Below is a small trained network, with its code and all its weights. Each question gives an input and a target symbol and asks what happens when units are switched off, that is, made to give their printed mean instead of their output.

import numpy as np


def w(rows, s, z=0):
    codes = np.array(rows[::2]) - 128.0
    scale = np.full(codes.shape[1], s)
    scale[-1] = z or s
    return codes * scale


def f(y):
    return y / 2 * (1 + np.tanh(0.7978845608 * (y + 0.044715 * y**3)))


def softmax(a):
    e = np.exp(a - a.max(-1, keepdims=True))
    return e / e.sum(-1, keepdims=True)


def log_softmax(a):
    a = a - a.max(-1, keepdims=True)
    return a - np.log(np.exp(a).sum(-1, keepdims=True))


def net(x, mask):
    ids = ['ΘΛΠαεζηψ'.index(c) for c in x.split()]
    T = len(ids)
    res = E[ids] + P[:T]
    u = 0
    for l in range(2):
        r = res
        for j in range(2):
            rows = slice(4 * j, 4 * j + 4)
            q, k, v = (r @ M[l][rows].T for M in (Q, K, V))
            z = softmax(np.where(np.tri(T) > 0, q @ k.T / 4**0.5, -1e9)) @ v
            o = O[l][rows]
            res = res + np.where(mask[u + j], z, o[:, -1]) @ o[:, :-1]
        u += 2
        y = f(res @ A[l][:, :-1].T + A[l][:, -1])
        res = res + np.where(mask[u : u + 12], y, B[l][:, -1]) @ B[l][:, :-1]
        u += 12
    return log_softmax(res[-1] @ U[:, :-1].T + U[:, -1])


Q, K, V, O, A, B = {}, {}, {}, {}, {}, {}
E = w([
[106,53,47,169,123,76,127,115,166],'Θ',
[125,159,160,142,251,158,160,168,24],'Λ',
[132,107,220,91,131,67,158,116,109],'Π',
[151,58,90,120,125,82,187,132,109],'α',
[102,71,160,136,195,145,125,105,186],'ε',
[139,125,165,138,109,164,118,53,79],'ζ',
[47,125,141,165,185,41,116,133,128],'η',
[134,151,141,139,75,35,120,106,55],'ψ',
],0.019)
P = w([
[105,64,185,222,149,156,207,124,84],'0',
[130,70,136,105,169,125,37,178,145],'1',
[67,97,134,167,73,169,155,148,100],'2',
[128,207,61,65,140,113,173,169,177],'3',
[99,123,158,168,68,163,131,156,132],'4',
[130,100,88,51,173,81,52,140,142],'5',
[135,133,174,181,92,134,150,127,168],'6',
[184,234,76,44,147,66,164,136,179],'7',
[148,142,182,186,102,131,123,117,176],'8',
[173,110,102,43,177,42,49,98,127],'9',
[157,146,177,177,90,131,124,117,190],'10',
[218,255,78,48,171,40,153,101,180],'11',
[171,153,175,190,100,136,104,103,183],'12',
[180,129,98,61,218,36,71,108,124],'13',
],0.015)
Q[0] = w([
[138,234,112,89,152,86,199,142,161],'0.h0',
[100,3,155,117,151,103,35,135,32],'0.h0',
[82,181,90,117,174,67,234,22,136],'0.h0',
[44,151,129,125,41,211,129,200,122],'0.h0',
[113,185,103,168,83,189,144,134,158],'0.h1',
[163,163,87,87,141,55,232,2,155],'0.h1',
[167,107,107,74,138,142,99,183,70],'0.h1',
[203,184,106,67,209,134,175,204,100],'0.h1',
],0.01)
K[0] = w([
[136,70,113,76,187,111,117,134,62],'0.h0',
[176,228,116,144,103,155,178,166,184],'0.h0',
[179,132,93,92,154,94,42,40,100],'0.h0',
[89,95,134,99,41,190,67,254,102],'0.h0',
[111,83,133,143,103,198,73,164,102],'0.h1',
[151,110,112,117,165,86,101,109,151],'0.h1',
[81,139,127,141,154,122,185,164,108],'0.h1',
[114,93,131,94,188,78,148,198,52],'0.h1',
],0.012)
V[0] = w([
[122,104,192,7,234,54,193,178,53],'0.h0',
[33,176,225,176,216,194,60,80,230],'0.h0',
[73,220,129,144,136,118,19,195,6],'0.h0',
[3,119,98,171,101,3,68,109,158],'0.h0',
[137,93,98,205,205,127,183,238,129],'0.h1',
[151,160,125,191,67,200,53,58,155],'0.h1',
[53,126,149,118,101,100,132,78,191],'0.h1',
[129,137,66,125,177,207,105,130,175],'0.h1',
],0.0062)
O[0] = w([
[104,132,115,105,62,178,93,207,72,255],'0.h0',
[156,125,220,19,190,78,125,148,79,109],'0.h0',
[227,85,94,255,188,113,47,175,49,113],'0.h0',
[109,43,107,116,132,118,117,72,56,224],'0.h0',
[138,143,101,134,92,115,106,87,165,166],'0.h1',
[131,112,189,112,175,89,161,115,116,41],'0.h1',
[151,154,139,122,176,173,137,182,99,155],'0.h1',
[145,119,241,90,113,137,144,92,187,76],'0.h1',
],0.0095,0.0091)
A[0] = w([
[82,133,107,66,107,136,137,124,58,94],'0.n0',
[204,189,204,147,206,122,142,83,202,2],'0.n1',
[121,136,143,188,93,130,89,134,119,68],'0.n2',
[135,82,200,213,120,191,177,199,114,112],'0.n3',
[87,140,78,60,84,117,120,182,89,160],'0.n4',
[176,115,195,137,42,125,194,94,162,120],'0.n5',
[172,143,49,98,90,89,139,106,135,178],'0.n6',
[18,136,174,214,58,108,191,111,111,121],'0.n7',
[193,173,44,74,181,77,120,58,114,171],'0.n8',
[48,133,154,174,144,147,215,60,95,46],'0.n9',
[166,111,76,9,114,105,50,174,143,24],'0.n10',
[227,36,109,68,148,138,255,189,121,182],'0.n11',
],0.0076,0.0058)
B[0] = w([
[130,146,120,128,123,126,185,87,141,188],'0.n0',
[109,143,34,170,33,69,67,157,133,133],'0.n1',
[179,159,172,39,185,93,233,164,154,150],'0.n2',
[67,162,187,19,147,152,226,107,104,155],'0.n3',
[132,171,200,130,101,172,139,132,169,250],'0.n4',
[132,102,86,111,122,163,99,130,66,143],'0.n5',
[100,117,227,162,173,178,108,135,150,200],'0.n6',
[186,123,98,122,95,47,110,148,74,199],'0.n7',
[38,85,157,36,166,86,26,107,137,176],'0.n8',
[155,92,68,211,251,117,148,109,117,149],'0.n9',
[167,184,41,68,255,140,165,133,80,192],'0.n10',
[122,109,74,190,81,159,111,85,173,161],'0.n11',
],0.0072,0.013)
Q[1] = w([
[80,148,84,89,93,45,106,201,136],'1.h0',
[197,190,131,167,83,141,74,87,61],'1.h0',
[154,158,106,176,187,105,155,91,115],'1.h0',
[119,66,185,102,130,122,74,159,100],'1.h0',
[116,76,133,88,91,196,126,37,115],'1.h1',
[214,186,177,124,141,82,101,88,113],'1.h1',
[1,77,113,104,192,58,157,132,119],'1.h1',
[125,112,153,149,69,60,102,148,82],'1.h1',
],0.0078)
K[1] = w([
[117,165,67,129,133,173,38,38,58],'1.h0',
[126,91,144,186,106,144,70,220,115],'1.h0',
[177,38,209,141,158,123,84,146,142],'1.h0',
[113,147,66,151,175,100,162,149,140],'1.h0',
[156,121,156,121,101,191,148,29,131],'1.h1',
[253,106,172,85,142,120,139,113,57],'1.h1',
[2,83,147,115,201,95,106,100,102],'1.h1',
[128,141,215,201,88,25,123,113,74],'1.h1',
],0.0074)
V[1] = w([
[143,147,88,65,128,15,120,158,168],'1.h0',
[197,191,110,81,89,215,119,20,87],'1.h0',
[185,49,126,117,99,207,68,146,80],'1.h0',
[222,93,164,86,64,55,92,100,122],'1.h0',
[86,216,2,174,104,92,101,139,122],'1.h1',
[56,60,105,139,203,122,224,242,134],'1.h1',
[36,81,92,143,204,116,168,38,195],'1.h1',
[119,102,128,145,196,134,102,100,90],'1.h1',
],0.0055)
O[1] = w([
[106,103,47,123,91,59,199,167,109,168],'1.h0',
[254,59,183,156,122,210,158,114,137,142],'1.h0',
[166,146,139,110,135,161,183,65,144,169],'1.h0',
[157,214,215,96,61,89,154,123,56,6],'1.h0',
[123,93,205,40,129,128,116,139,103,254],'1.h1',
[131,96,97,91,67,227,24,19,111,231],'1.h1',
[148,185,196,97,130,178,109,138,89,169],'1.h1',
[155,184,152,132,53,140,164,128,154,209],'1.h1',
],0.0059,0.0041)
A[1] = w([
[152,193,125,1,132,127,156,114,198,34],'1.n0',
[108,60,91,175,78,106,168,84,153,27],'1.n1',
[102,146,88,90,125,123,58,150,200,98],'1.n2',
[108,104,191,80,74,165,128,116,65,162],'1.n3',
[170,149,131,85,238,101,114,125,121,92],'1.n4',
[142,91,168,170,81,70,101,133,160,149],'1.n5',
[220,195,56,190,123,149,41,162,92,42],'1.n6',
[188,150,146,140,190,172,63,124,210,186],'1.n7',
[82,175,186,116,112,191,149,134,228,3],'1.n8',
[67,103,187,112,118,119,136,50,177,4],'1.n9',
[92,133,167,45,177,132,93,135,168,201],'1.n10',
[157,66,87,182,163,82,115,79,170,47],'1.n11',
],0.0084,0.0059)
B[1] = w([
[120,54,216,212,177,158,67,175,105,191],'1.n0',
[242,174,101,135,154,116,62,110,109,158],'1.n1',
[182,128,222,150,109,158,190,95,26,192],'1.n2',
[92,149,99,155,156,118,144,146,185,220],'1.n3',
[141,94,168,115,33,97,129,2,68,194],'1.n4',
[106,126,167,65,213,140,164,158,108,148],'1.n5',
[94,65,138,110,164,48,213,138,143,163],'1.n6',
[97,135,88,151,76,100,108,209,113,180],'1.n7',
[114,53,144,20,117,78,173,178,136,162],'1.n8',
[108,152,9,103,175,94,220,216,138,148],'1.n9',
[174,198,42,197,128,110,183,82,186,251],'1.n10',
[95,166,169,5,83,142,188,113,85,138],'1.n11',
],0.0074,0.011)
U = w([
[113,122,110,21,124,158,92,82,123,146],'Θ',
[107,192,116,97,177,227,106,178,89,129],'Λ',
[36,109,170,103,13,167,166,105,122,113],'Π',
[148,167,107,211,63,150,63,107,180,253],'α',
[70,132,87,142,166,134,139,99,197,123],'ε',
[83,79,197,175,153,183,175,71,122,62],'ζ',
[3,54,140,151,164,136,16,141,128,206],'η',
[135,113,116,150,126,117,161,161,103,17],'ψ',
],0.0062,0.0037)

Each question gives the input, a string of symbols that net reads in full, and the target symbol t.
The units are the heads (4 rows each of Q, K, V and O) and the neurons (one row each of A and B). Each row of codes is followed by its name. A weight is (code - 128) times the scale printed after its matrix; where a second scale follows, it is the last column's (O, A, B and U).
mask holds one flag per unit, layer by layer, with each layer's heads first. A switched-off unit (its flag False) gives its mean, the last column of its rows in O or B, instead of its output. The means were averaged over made-up inputs and are rounded, as every weight is.
A unit's drop is (log p(t) with every unit on - log p(t) with that unit switched off) / (log p(t) with every unit on - log p(t) with every unit switched off).
The circuit of an input: a set's keep is (log p(t) with only the set's units on - log p(t) with every unit switched off) / (log p(t) with every unit on - log p(t) with every unit switched off). Starting from the 12 units with the biggest drops (on a tie, the unit counted first), units are removed one at a time, each time the one whose removal leaves the highest keep (on an exact tie, the one counted first), for as long as the keep stays at least 0.8.
circuit, biggest first: the units of the circuit, biggest drop first
unit that matters most: the unit with the biggest drop
k most important neurons: the k neurons with the biggest drops, biggest first
k most important neurons of layer l: the k neurons of layer l with the biggest drops, biggest first
heads that matter: for each layer, one digit per head in row order, 1 if its drop is at least 0.15 and else 0, layers parted by /
input η Π Θ η α, target α: most important neuron of layer 1 -> [1.n1]
input η α α Θ α Π ε, target ε: 2 most important neurons -> [0.n10, 1.n2]
input Θ α ζ Θ η η Θ η ζ ζ α ψ η Θ, target η: 2 most important neurons -> [0.n6, 1.n6]
input Π α Π Θ ψ ζ η ζ η η Π Θ ε η, target ε: heads that matter -> 10 / 00
input ε ε Π Θ Λ Θ, target ε: heads that matter -> 10 / 01
input η ζ η, target ζ: 4 most important neurons -> [0.n6, 0.n10, 0.n7, 0.n3]
input ζ Θ ε Π η α Π η Π α α Π, target Π: circuit, biggest first -> [0.h0, 1.n8]
input ψ α η ζ ε η, target α: heads that matter -> 10 / 00
input η η ψ Λ η η α Λ ε η ε Θ, target Θ: heads that matter -> 10 / 00
input α α η ψ Π α, target η: circuit, biggest first -> [0.h0, 1.n10, 1.h1]
input η Λ η ψ ψ, target ψ: circuit, biggest first -> [0.h0, 0.n7, 1.n6]
input η η η Π Λ ε Π η ζ ψ ε Π, target η: circuit, biggest first -> [0.h0, 1.n10, 0.n8]
input Θ η η Π Π ζ η Π α Λ ε Θ α Λ, target ε: 2 most important neurons -> [1.n10, 1.n9]
input ψ η α Θ η Π η Π Π ζ ψ ε, target α: unit that matters most -> 1.n10
input Λ Π ζ Π Π η, target Λ: circuit, biggest first -> [0.h0, 0.n10, 0.h1]
input η η α Π Π Θ Θ Θ ψ Π α Π, target Λ: heads that matter -> 11 / 00
input η α Π ε Π η η Λ Θ α η ε, target Π: circuit, biggest first -> [0.h0, 1.n8, 1.n2]
input ε η Λ α α η, target Π: circuit, biggest first -> [0.h0, 1.n2]
input ζ ε Π Π, target ζ: circuit, biggest first -> [1.n0, 0.h0, 1.n4]
input Π ζ ψ Π η ψ Λ ψ ψ Π Π η Π, target η: circuit, biggest first -> [1.n10, 1.n2, 0.h0]
input Θ ζ ψ ψ Θ Π Θ η Θ Π α, target α: circuit, biggest first -> [0.n11, 1.n1, 0.n10]
input α Π Π η η Θ, target Θ: circuit, biggest first -> [0.h0, 0.n10, 1.n4]
input Λ ε ζ Λ, target ζ: circuit, biggest first -> [1.n0, 0.h0, 1.n4]
input Θ η Θ ε η η ε η, target Θ: circuit, biggest first -> [0.h0, 1.n4, 0.n10]
input η Λ α Λ, target ψ: heads that matter -> 11 / 00
input η ζ ε ψ Θ Π η ζ Π Λ η Π, target ψ: circuit, biggest first -> [0.h0, 1.n6]
input η Λ ζ ζ η ζ η ψ, target α: 2 most important neurons -> [1.n10, 0.n8]
input η Π Π ψ Θ η Θ Π Λ Π ε Θ, target Λ: circuit, biggest first -> [0.h0, 0.n10]
input Θ Λ η η ψ η η ζ Π ζ ψ Π, target α: unit that matters most -> 1.n10
input ζ ε η η α Π Λ η ψ, target ψ: unit that matters most -> 1.h1
